Below are the code and all the weights of a small trained network. Each question names an input and a class and asks about switching units off, where a switched-off unit gives its printed mean instead of its output.

import numpy as np


def w(rows, s, z=0):
    codes = np.array(rows[::2]) - 128.0
    scale = np.full(codes.shape[1], s)
    scale[-1] = z or s
    return codes * scale


def f(y):
    return y / 2 * (1 + np.tanh(0.7978845608 * (y + 0.044715 * y**3)))


def log_softmax(a):
    a = a - a.max(-1, keepdims=True)
    return a - np.log(np.exp(a).sum(-1, keepdims=True))


def net(x, mask):
    res = np.array(x, float).reshape(1, 6) / 4 @ E
    y = f(res @ A[0][:, :-1].T + A[0][:, -1])
    res = res + np.where(mask, y, B[0][:, -1]) @ B[0][:, :-1]
    return log_softmax(res[-1] @ U[:, :-1].T + U[:, -1])


A, B = {}, {}
E = w([
[148,104,89,131,178,201,23],'x0',
[178,86,122,2,122,133,142],'x1',
[43,85,50,119,154,75,135],'x2',
[166,101,216,104,117,85,107],'x3',
[101,89,115,114,19,162,109],'x4',
[138,205,101,114,165,225,155],'x5',
],0.0085)
A[0] = w([
[136,148,117,142,201,182,128,214],'N0',
[127,119,107,140,115,199,92,179],'N1',
[142,207,114,106,163,185,116,180],'N2',
[138,130,100,101,136,214,108,196],'N3',
[82,92,35,81,171,116,137,219],'N4',
[158,145,195,170,43,69,149,253],'N5',
[132,86,171,127,190,67,102,227],'N6',
[104,78,86,130,122,187,105,209],'N7',
[68,180,137,173,98,60,171,219],'N8',
[185,198,153,95,154,138,162,170],'N9',
[50,134,75,135,116,85,183,245],'N10',
[150,38,147,83,69,128,110,236],'N11',
[170,92,173,107,133,44,160,227],'N12',
[67,129,45,120,121,149,91,196],'N13',
[152,194,110,154,153,199,137,186],'N14',
[200,83,162,127,106,170,122,220],'N15',
[123,122,115,144,103,255,72,229],'N16',
[120,135,117,143,234,126,66,239],'N17',
[165,187,113,137,144,189,157,196],'N18',
],0.0097,0.0037)
B[0] = w([
[166,160,148,221,161,121,152,218],'N0',
[95,189,144,163,91,98,120,194],'N1',
[169,176,173,208,120,152,178,221],'N2',
[159,177,136,165,58,108,134,218],'N3',
[160,111,29,136,133,69,177,216],'N4',
[88,61,196,103,60,195,78,242],'N5',
[159,66,97,137,199,113,50,203],'N6',
[118,179,85,147,69,17,135,192],'N7',
[45,3,144,155,140,221,160,227],'N8',
[211,91,199,123,159,197,156,201],'N9',
[85,69,82,142,136,154,198,225],'N10',
[167,119,98,50,48,70,59,216],'N11',
[112,46,118,75,181,146,83,231],'N12',
[73,153,52,133,103,53,166,204],'N13',
[151,191,172,207,158,133,185,225],'N14',
[157,191,226,64,80,122,85,203],'N15',
[90,237,176,138,74,75,107,254],'N16',
[167,148,107,218,197,103,83,230],'N17',
[158,171,181,165,125,165,175,216],'N18',
],0.0076,0.0087)
U = w([
[122,207,134,195,125,110,151,2],'0',
[127,124,44,108,72,73,166,75],'1',
[145,96,94,170,225,105,69,195],'2',
[120,205,165,76,61,104,80,179],'3',
[167,79,145,1,115,133,71,122],'4',
[82,95,67,123,168,144,238,112],'5',
[43,60,160,151,91,213,144,186],'6',
[219,157,187,158,157,211,194,156],'7',
],0.009,0.0017)

Each question gives the input, the list of numbers given to net, and the class t.
The units are the neurons (one row each of A and B). Each row of codes is followed by its name. A weight is (code - 128) times the scale printed after its matrix; where a second scale follows, it is the last column's (A, B and U).
mask holds one flag per neuron, in row order. A switched-off neuron (its flag False) gives its mean, the last column of its row in B, instead of its output. The means were averaged over made-up inputs and are rounded, as every weight is.
A unit's drop is (log p(t) with every unit on - log p(t) with that unit switched off) / (log p(t) with every unit on - log p(t) with every unit switched off).
The circuit of an input: a set's keep is (log p(t) with only the set's units on - log p(t) with every unit switched off) / (log p(t) with every unit on - log p(t) with every unit switched off). Starting from the 12 units with the biggest drops (on a tie, the unit counted first), units are removed one at a time, each time the one whose removal leaves the highest keep (on an exact tie, the one counted first), for as long as the keep stays at least 0.8.
circuit, biggest first: the units of the circuit, biggest drop first
most important unit: the unit with the biggest drop
top k neurons: the k neurons with the biggest drops, biggest first
drop of u: that unit's drop, to one decimal
input [6,7,6,2,-1,-4], class 1: most important unit -> N4
input [0,-5,8,5,7,1], class 1: circuit, biggest first -> (N13; N7)
input [0,-1,-7,4,6,5], class 3: top 3 neurons -> (N16; N15; N8)
input [-2,7,-1,-2,-8,-4], class 4: circuit, biggest first -> (N14; N12)
input [5,4,1,3,-4,0], class 2: circuit, biggest first -> (N17; N6)
input [1,3,-7,-6,6,6], class 0: circuit, biggest first -> (N16; N14)
input [-8,5,7,2,2,-3], class 6: top 3 neurons -> (N8; N10; N5)
input [1,1,8,1,3,7], class 1: circuit, biggest first -> (N4; N7)
input [3,-7,-6,0,-2,-7], class 2: circuit, biggest first -> (N6; N2)
input [0,-5,4,-5,7,1], class 1: circuit, biggest first -> (N7; N13)
input [-7,-4,-8,5,7,3], class 6: top 2 neurons -> (N5; N8)
input [-2,-6,5,-2,-6,-7], class 5: top 2 neurons -> (N10; N8)
input [-1,-6,6,5,-8,-4], class 2: top 2 neurons -> (N6; N17)
input [-8,4,-4,-5,3,-4], class 6: circuit, biggest first -> (N5)
input [1,-8,-4,-3,-2,-8], class 6: drop of N5 -> 0.1
input [5,7,-7,-2,8,-8], class 3: drop of N16 -> 0.2
input [-5,-2,7,7,-7,3], class 2: drop of N11 -> -0.1
